Below is a small trained network, with its code and all its weights. Each question gives an input and a class and asks what happens when units are switched off, that is, made to give their printed mean instead of their output.

import numpy as np


def w(rows, s, z=0):
    codes = np.array(rows[::2]) - 128.0
    scale = np.full(codes.shape[1], s)
    scale[-1] = z or s
    return codes * scale


def norm(h):
    return h / np.sqrt((h * h).mean(-1, keepdims=True) + 1e-5)


def f(y):
    return y / 2 * (1 + np.tanh(0.7978845608 * (y + 0.044715 * y**3)))


def log_softmax(a):
    a = a - a.max(-1, keepdims=True)
    return a - np.log(np.exp(a).sum(-1, keepdims=True))


def net(x, mask):
    res = np.array(x, float).reshape(1, 2) / 4 @ E
    u = 0
    for l in range(2):
        y = f(norm(res) @ A[l][:, :-1].T + A[l][:, -1])
        res = res + np.where(mask[u : u + 8], y, B[l][:, -1]) @ B[l][:, :-1]
        u += 8
    return log_softmax(norm(res)[-1] @ U[:, :-1].T + U[:, -1])


A, B = {}, {}
E = w([
[137,71,93,3,132,149,166,134,126,186,104,222],'x0',
[64,116,148,176,137,110,215,182,104,105,190,184],'x1',
],0.0011)
A[0] = w([
[129,154,200,191,116,106,107,123,101,91,153,71,173],'L0N1',
[96,130,146,127,124,68,139,203,76,147,176,163,223],'L0N2',
[128,103,91,110,168,142,107,137,162,128,133,174,131],'L0N3',
[75,129,163,154,136,85,215,191,91,98,136,189,159],'L0N4',
[122,129,150,148,138,165,155,88,144,127,100,142,135],'L0N5',
[143,34,102,7,160,192,168,155,126,165,135,196,255],'L0N6',
[122,135,102,129,151,130,128,123,132,132,132,125,156],'L0N7',
[186,126,66,77,50,141,81,45,155,163,54,69,174],'L0N8',
],0.0015,0.00059)
B[0] = w([
[133,219,101,112,146,161,103,174,172,210,186,143,158],'L0N1',
[118,142,144,129,160,178,81,84,144,59,127,92,162],'L0N2',
[115,136,169,184,116,103,106,143,125,172,160,89,141],'L0N3',
[152,94,138,132,160,204,88,19,134,102,112,93,179],'L0N4',
[102,140,164,112,109,136,132,115,128,134,128,125,129],'L0N5',
[80,251,89,192,121,89,80,123,122,111,154,78,253],'L0N6',
[154,129,146,97,189,150,95,167,152,127,191,116,132],'L0N7',
[96,101,188,197,207,216,120,90,140,46,187,150,202],'L0N8',
],0.0013,0.002)
A[1] = w([
[140,135,181,214,135,142,110,90,125,64,136,78,108],'L1N1',
[116,72,88,19,144,130,147,144,145,198,110,210,67],'L1N2',
[69,203,62,131,123,112,93,83,115,130,131,138,209],'L1N3',
[138,88,138,109,154,161,140,87,108,106,153,97,113],'L1N4',
[136,88,88,35,120,141,157,129,104,214,97,213,43],'L1N5',
[84,82,152,178,102,87,251,237,107,115,170,184,96],'L1N6',
[233,141,109,87,57,126,61,87,165,192,16,68,232],'L1N7',
[120,179,140,153,178,186,105,135,178,123,166,153,252],'L1N8',
],0.0018,0.00025)
B[1] = w([
[110,132,130,120,75,57,130,181,137,208,125,132,249],'L1N1',
[113,186,155,234,77,82,113,162,125,138,120,3,217],'L1N2',
[175,67,119,82,102,112,189,176,123,165,103,163,217],'L1N3',
[157,132,117,186,137,121,153,149,131,104,170,124,145],'L1N4',
[159,195,161,238,87,62,98,194,153,140,179,44,206],'L1N5',
[208,71,172,77,190,206,9,24,173,88,62,125,211],'L1N6',
[75,66,183,153,179,161,183,106,119,60,169,202,217],'L1N7',
[159,120,68,66,89,96,173,139,76,124,66,111,233],'L1N8',
],0.0018,0.0012)
U = w([
[124,239,151,214,62,17,105,213,151,172,162,33,133],'0',
[132,21,199,122,233,253,95,4,154,30,134,172,216],'1',
[139,97,19,3,76,89,249,167,62,181,69,213,2],'2',
],0.0051,0.00085)

Each question gives the input, the list of numbers given to net, and the class t.
The units are the neurons (one row each of A and B). Each row of codes is followed by its name. A weight is (code - 128) times the scale printed after its matrix; where a second scale follows, it is the last column's (A, B and U).
mask holds one flag per neuron, layer by layer. A switched-off neuron (its flag False) gives its mean, the last column of its row in B, instead of its output. The means were averaged over made-up inputs and are rounded, as every weight is.
A unit's drop is (log p(t) with every unit on - log p(t) with that unit switched off) / (log p(t) with every unit on - log p(t) with every unit switched off).
The circuit of an input: a set's keep is (log p(t) with only the set's units on - log p(t) with every unit switched off) / (log p(t) with every unit on - log p(t) with every unit switched off). Starting from the 12 units with the biggest drops (on a tie, the unit counted first), units are removed one at a time, each time the one whose removal leaves the highest keep (on an exact tie, the one counted first), for as long as the keep stays at least 0.8.
circuit, biggest first: the units of the circuit, biggest drop first
most important unit: the unit with the biggest drop
top k neurons: the k neurons with the biggest drops, biggest first
top k neurons in layer l: the k neurons of layer l with the biggest drops, biggest first
drop of u: that unit's drop, to one decimal
input [-2,4], class 1: most important unit	L0N6
input [8,-8], class 0: circuit, biggest first	(L1N5 L1N2)
input [0,-1], class 2: circuit, biggest first	(L1N5 L1N6)
input [-6,-8], class 1: top 2 neurons in layer 0	(L0N6 L0N3)
input [-5,-7], class 1: circuit, biggest first	(L1N7 L0N6)
input [-4,5], class 1: circuit, biggest first	(L0N6 L1N6)
input [4,4], class 0: top 4 neurons	(L0N8 L1N2 L1N5 L1N7)
input [0,-2], class 2: top 2 neurons	(L0N8 L1N5)
input [-1,-2], class 2: circuit, biggest first	(L1N5 L1N2 L1N6)
input [6,6], class 0: top 4 neurons	(L1N5 L1N2 L0N8 L1N7)
input [-1,-4], class 1: top 3 neurons in layer 1	(L1N7 L1N3 L1N5)
input [1,-3], class 2: top 3 neurons	(L0N8 L1N6 L0N4)
input [6,-8], class 1: top 3 neurons	(L1N7 L0N8 L1N1)
input [-5,-8], class 1: top 3 neurons in layer 1	(L1N7 L1N5 L1N2)
input [4,-3], class 0: top neuron in layer 1	(L1N5)
input [3,4], class 1: top 2 neurons in layer 1	(L1N6 L1N1)
input [-3,-2], class 2: top 2 neurons in layer 0	(L0N6 L0N1)
input [7,7], class 0: top 2 neurons in layer 0	(L0N8 L0N6)
input [-2,-6], class 1: drop of L0N2	0.0
input [4,-2], class 0: drop of L1N2	0.1
input [1,8], class 1: drop of L1N6	0.3
input [7,-5], class 0: drop of L1N5	0.7
